Below are the code and all the weights of a small trained network. Each question names an input and a class and asks about switching units off, where a switched-off unit gives its printed mean instead of its output.

import numpy as np


def w(rows, s, z=0):
    codes = np.array(rows[::2]) - 128.0
    scale = np.full(codes.shape[1], s)
    scale[-1] = z or s
    return codes * scale


def norm(h):
    return h / np.sqrt((h * h).mean(-1, keepdims=True) + 1e-5)


def f(y):
    return np.maximum(y, 0)


def log_softmax(a):
    a = a - a.max(-1, keepdims=True)
    return a - np.log(np.exp(a).sum(-1, keepdims=True))


def net(x, mask):
    res = np.array(x, float).reshape(1, 3) / 4 @ E
    u = 0
    for l in range(2):
        y = f(norm(res) @ A[l][:, :-1].T + A[l][:, -1])
        res = res + np.where(mask[u : u + 15], y, B[l][:, -1]) @ B[l][:, :-1]
        u += 15
    return log_softmax(norm(res)[-1] @ U[:, :-1].T + U[:, -1])


A, B = {}, {}
E = w([
[165,128,48,236,210,124],'x0',
[20,132,128,180,117,148],'x1',
[115,70,119,131,128,7],'x2',
],0.011)
A[0] = w([
[98,116,118,123,93,130,61],'L0N0',
[92,151,100,144,104,202,52],'L0N1',
[70,188,95,160,97,137,4],'L0N2',
[142,144,136,163,175,160,84],'L0N3',
[135,163,128,101,148,194,99],'L0N4',
[119,114,181,113,115,90,137],'L0N5',
[105,132,10,119,162,82,176],'L0N6',
[60,163,72,128,122,99,35],'L0N7',
[148,155,99,93,181,115,120],'L0N8',
[127,193,185,171,124,160,7],'L0N9',
[155,215,150,116,164,186,59],'L0N10',
[103,151,206,139,109,119,34],'L0N11',
[113,194,90,142,143,126,22],'L0N12',
[134,98,122,65,110,142,97],'L0N13',
[177,111,142,102,132,146,69],'L0N14',
],0.011,0.0039)
B[0] = w([
[204,178,161,176,193,117,153],'L0N0',
[110,128,34,42,152,82,229],'L0N1',
[237,1,235,114,176,168,184],'L0N2',
[153,188,199,167,81,126,198],'L0N3',
[93,104,49,48,61,82,243],'L0N4',
[149,162,70,208,32,212,211],'L0N5',
[126,222,174,98,16,175,251],'L0N6',
[236,13,204,81,186,180,169],'L0N7',
[168,31,183,86,106,201,179],'L0N8',
[146,185,76,47,188,175,184],'L0N9',
[83,139,20,99,170,86,253],'L0N10',
[140,212,228,175,98,125,173],'L0N11',
[106,129,177,132,79,61,156],'L0N12',
[191,182,144,192,83,159,203],'L0N13',
[176,7,193,77,155,152,181],'L0N14',
],0.0058,0.0049)
A[1] = w([
[151,145,135,198,161,131,4],'L1N0',
[60,114,171,154,177,134,57],'L1N1',
[12,80,143,146,149,173,174],'L1N2',
[163,156,97,146,171,156,131],'L1N3',
[90,81,87,107,117,65,91],'L1N4',
[98,106,201,84,123,119,107],'L1N5',
[129,75,131,129,106,46,82],'L1N6',
[187,128,84,246,190,119,105],'L1N7',
[147,133,107,167,50,191,122],'L1N8',
[156,89,155,126,168,147,158],'L1N9',
[136,145,105,41,123,112,172],'L1N10',
[99,99,111,148,99,46,28],'L1N11',
[163,14,146,102,168,126,106],'L1N12',
[155,137,192,152,140,149,90],'L1N13',
[167,166,96,218,167,100,17],'L1N14',
],0.012,0.0042)
B[1] = w([
[109,132,143,137,84,118,150],'L1N0',
[175,128,174,107,154,141,149],'L1N1',
[248,65,147,103,134,117,206],'L1N2',
[105,106,145,96,89,118,193],'L1N3',
[68,122,131,129,192,102,154],'L1N4',
[105,158,102,201,103,116,194],'L1N5',
[125,145,88,74,138,202,183],'L1N6',
[125,142,154,126,88,125,213],'L1N7',
[95,133,137,133,185,94,230],'L1N8',
[117,114,139,154,135,119,166],'L1N9',
[118,108,127,194,141,106,254],'L1N10',
[135,164,59,91,159,193,166],'L1N11',
[100,133,174,141,176,155,178],'L1N12',
[106,119,43,94,147,115,160],'L1N13',
[90,130,134,133,100,113,176],'L1N14',
],0.014,0.0069)
U = w([
[83,189,184,165,1,102,222],'0',
[229,39,203,133,155,164,239],'1',
[99,154,21,53,145,199,131],'2',
[51,132,144,176,234,65,3],'3',
],0.017,0.00069)

Each question gives the input, the list of numbers given to net, and the class t.
The units are the neurons (one row each of A and B). Each row of codes is followed by its name. A weight is (code - 128) times the scale printed after its matrix; where a second scale follows, it is the last column's (A, B and U).
mask holds one flag per neuron, layer by layer. A switched-off neuron (its flag False) gives its mean, the last column of its row in B, instead of its output. The means were averaged over made-up inputs and are rounded, as every weight is.
A unit's drop is (log p(t) with every unit on - log p(t) with that unit switched off) / (log p(t) with every unit on - log p(t) with every unit switched off).
The circuit of an input: a set's keep is (log p(t) with only the set's units on - log p(t) with every unit switched off) / (log p(t) with every unit on - log p(t) with every unit switched off). Starting from the 12 units with the biggest drops (on a tie, the unit counted first), units are removed one at a time, each time the one whose removal leaves the highest keep (on an exact tie, the one counted first), for as long as the keep stays at least 0.8.
units of the circuit, in order: the units of the circuit, biggest drop first
unit that matters most: the unit with the biggest drop
top k neurons: the k neurons with the biggest drops, biggest first
k most important neurons of layer l: the k neurons of layer l with the biggest drops, biggest first
drop when u is switched off: that unit's drop, to one decimal
input [6,3,-6], class 0: unit that matters most	L0N3
input [-8,-8,3], class 0: top 2 neurons	L1N2, L1N5
input [5,-6,7], class 2: units of the circuit, in order	L1N6, L1N11
input [5,5,-5], class 0: top 3 neurons	L0N3, L1N7, L1N3
input [5,-4,6], class 2: 2 most important neurons of layer 1	L1N6, L1N11
input [6,-1,8], class 2: units of the circuit, in order	L1N11, L1N6
input [-6,1,8], class 2: top 3 neurons	L1N11, L1N6, L0N6
input [-5,6,3], class 1: top 2 neurons	L1N2, L0N6
input [-4,8,-8], class 1: 3 most important neurons of layer 0	L0N2, L0N6, L0N5
input [-2,-7,8], class 2: top 4 neurons	L1N6, L1N11, L1N2, L0N2
input [2,4,-1], class 1: top 3 neurons	L0N13, L1N2, L0N5
input [1,-5,6], class 2: 3 most important neurons of layer 1	L1N6, L1N2, L1N11
input [7,7,-3], class 0: 2 most important neurons of layer 1	L1N7, L1N14
input [6,-6,3], class 0: units of the circuit, in order	L1N7, L1N2, L0N6
input [-3,2,1], class 3: unit that matters most	L1N8
input [-3,-3,-2], class 3: 4 most important neurons of layer 1	L1N10, L1N2, L1N8, L1N7
input [6,2,-6], class 0: top 2 neurons	L0N3, L1N7
input [-3,4,4], class 1: 3 most important neurons of layer 0	L0N4, L0N6, L0N1
input [2,-3,0], class 3: top 2 neurons	L1N2, L1N13
input [-5,-5,8], class 2: unit that matters most	L1N6
input [5,7,-7], class 1: top 3 neurons	L1N2, L0N2, L0N5
input [7,8,-8], class 1: top 3 neurons	L1N2, L0N2, L0N5
input [-5,3,6], class 2: 2 most important neurons of layer 1	L1N11, L1N6
input [-6,2,7], class 2: 2 most important neurons of layer 1	L1N11, L1N6
input [0,-5,8], class 2: drop when L1N6 is switched off	0.5
input [7,4,-6], class 0: drop when L1N7 is switched off	0.1
input [0,6,2], class 1: drop when L1N2 is switched off	0.1
input [6,6,-2], class 0: drop when L1N0 is switched off	0.2
